Below are the code and all the weights of a small trained network. Each question names an input and a class and asks about switching units off, where a switched-off unit gives its printed mean instead of its output.

import numpy as np


def w(rows, s, z=0):
    codes = np.array(rows[::2]) - 128.0
    scale = np.full(codes.shape[1], s)
    scale[-1] = z or s
    return codes * scale


def f(y):
    return np.maximum(y, 0)


def log_softmax(a):
    a = a - a.max(-1, keepdims=True)
    return a - np.log(np.exp(a).sum(-1, keepdims=True))


def net(x, mask):
    res = np.array(x, float).reshape(1, 8) / 4 @ E
    y = f(res @ A[0][:, :-1].T + A[0][:, -1])
    res = res + np.where(mask, y, B[0][:, -1]) @ B[0][:, :-1]
    return log_softmax(res[-1] @ U[:, :-1].T + U[:, -1])


A, B = {}, {}
E = w([
[179,53,40],'x0',
[128,128,128],'x1',
[94,242,21],'x2',
[128,128,128],'x3',
[127,128,128],'x4',
[2,72,108],'x5',
[128,128,128],'x6',
[128,129,128],'x7',
],0.0076)
A[0] = w([
[116,133,122,90],'N1',
[169,40,115,123],'N2',
[175,28,100,111],'N3',
[135,127,132,106],'N4',
[136,129,138,97],'N5',
[114,160,126,122],'N6',
[108,173,127,110],'N7',
[127,127,137,147],'N8',
[133,137,126,94],'N9',
[153,117,11,24],'N10',
[141,81,175,248],'N11',
[133,128,91,80],'N12',
[139,138,34,36],'N13',
[150,83,114,120],'N14',
[131,134,126,110],'N15',
[4,70,107,157],'N16',
[94,204,124,106],'N17',
[123,120,130,112],'N18',
[105,117,124,132],'N19',
[113,122,230,212],'N20',
[85,227,127,101],'N21',
[118,124,200,199],'N22',
[111,168,126,118],'N23',
[196,160,139,253],'N24',
[118,148,130,123],'N25',
[121,142,132,128],'N26',
[168,148,135,213],'N27',
[129,129,116,113],'N28',
[134,138,123,103],'N29',
[141,81,175,246],'N30',
[132,135,126,104],'N31',
[124,127,163,170],'N32',
[134,132,81,74],'N33',
[119,125,193,197],'N34',
[94,113,122,131],'N35',
[182,154,137,241],'N36',
[123,127,167,174],'N37',
[109,199,57,139],'N38',
[127,127,126,101],'N39',
[126,125,123,103],'N40',
],0.019,0.0035)
B[0] = w([
[122,119,129,134],'N1',
[112,132,54,217],'N2',
[104,139,43,227],'N3',
[130,131,125,133],'N4',
[132,136,127,136],'N5',
[110,129,110,154],'N6',
[101,129,106,163],'N7',
[133,128,132,139],'N8',
[122,132,132,133],'N9',
[157,119,217,203],'N10',
[204,129,93,221],'N11',
[133,127,155,150],'N12',
[137,126,206,188],'N13',
[118,134,90,173],'N14',
[124,131,129,132],'N15',
[125,2,121,253],'N16',
[80,129,87,189],'N17',
[130,123,127,135],'N18',
[132,107,126,151],'N19',
[189,127,178,231],'N20',
[66,132,74,207],'N21',
[171,127,163,203],'N22',
[104,127,106,160],'N23',
[130,210,131,221],'N24',
[118,131,117,144],'N25',
[121,134,122,140],'N26',
[128,176,130,185],'N27',
[129,127,137,135],'N28',
[120,134,131,136],'N29',
[203,130,91,221],'N30',
[123,131,130,132],'N31',
[148,128,144,165],'N32',
[134,128,164,157],'N33',
[168,127,159,196],'N34',
[128,96,126,161],'N35',
[129,194,132,204],'N36',
[150,129,147,169],'N37',
[24,138,184,217],'N38',
[128,126,128,128],'N39',
[128,125,130,130],'N40',
],0.086,0.012)
U = w([
[235,197,187,199],'0',
[28,212,81,96],'1',
[146,211,12,149],'2',
[112,197,255,213],'3',
[234,36,180,137],'4',
[17,55,70,164],'5',
[147,52,7,2],'6',
[105,39,252,82],'7',
],0.0041,0.00051)

Each question gives the input, the list of numbers given to net, and the class t.
The units are the neurons (one row each of A and B). Each row of codes is followed by its name. A weight is (code - 128) times the scale printed after its matrix; where a second scale follows, it is the last column's (A, B and U).
mask holds one flag per neuron, in row order. A switched-off neuron (its flag False) gives its mean, the last column of its row in B, instead of its output. The means were averaged over made-up inputs and are rounded, as every weight is.
A unit's drop is (log p(t) with every unit on - log p(t) with that unit switched off) / (log p(t) with every unit on - log p(t) with every unit switched off).
unit that matters most: the unit with the biggest drop
top k neurons: the k neurons with the biggest drops, biggest first
drop of u: that unit's drop, to one decimal
input [2,-2,7,-4,0,8,7,5], class 7: unit that matters most -> N10
input [0,-7,8,-7,4,-2,-1,5], class 1: top 3 neurons -> (N21 N17 N20)
input [7,2,1,3,0,-1,-4,-7], class 3: top 3 neurons -> (N10 N13 N16)
input [8,-5,0,2,5,-1,-8,-4], class 2: top 4 neurons -> (N3 N2 N16 N38)
input [7,-8,0,-3,7,-8,-8,1], class 2: top 4 neurons -> (N3 N2 N20 N38)
input [3,2,0,0,8,-1,-7,-5], class 2: top 3 neurons -> (N16 N38 N20)
input [1,3,-1,-8,4,-3,4,2], class 2: top 2 neurons -> (N10 N20)
input [1,-3,-7,-7,7,8,5,-8], class 6: top 3 neurons -> (N3 N2 N10)
input [1,-2,-7,3,-2,3,-6,5], class 6: top 2 neurons -> (N3 N2)
input [-1,-4,-3,6,-1,1,-7,3], class 4: top 2 neurons -> (N24 N36)
input [1,-5,8,-7,-7,-3,-3,8], class 3: top 2 neurons -> (N10 N13)
input [0,2,-3,1,-8,1,-3,-7], class 4: top 4 neurons -> (N21 N24 N17 N36)
input [-7,2,4,-5,4,-1,5,3], class 1: drop of N16 -> 0.4
input [8,-2,-2,0,-1,1,-5,1], class 6: drop of N20 -> 0.0
input [2,-5,-7,3,-4,-8,1,-2], class 2: drop of N3 -> 0.3
input [4,5,-1,-7,8,1,5,1], class 6: unit that matters most -> N24
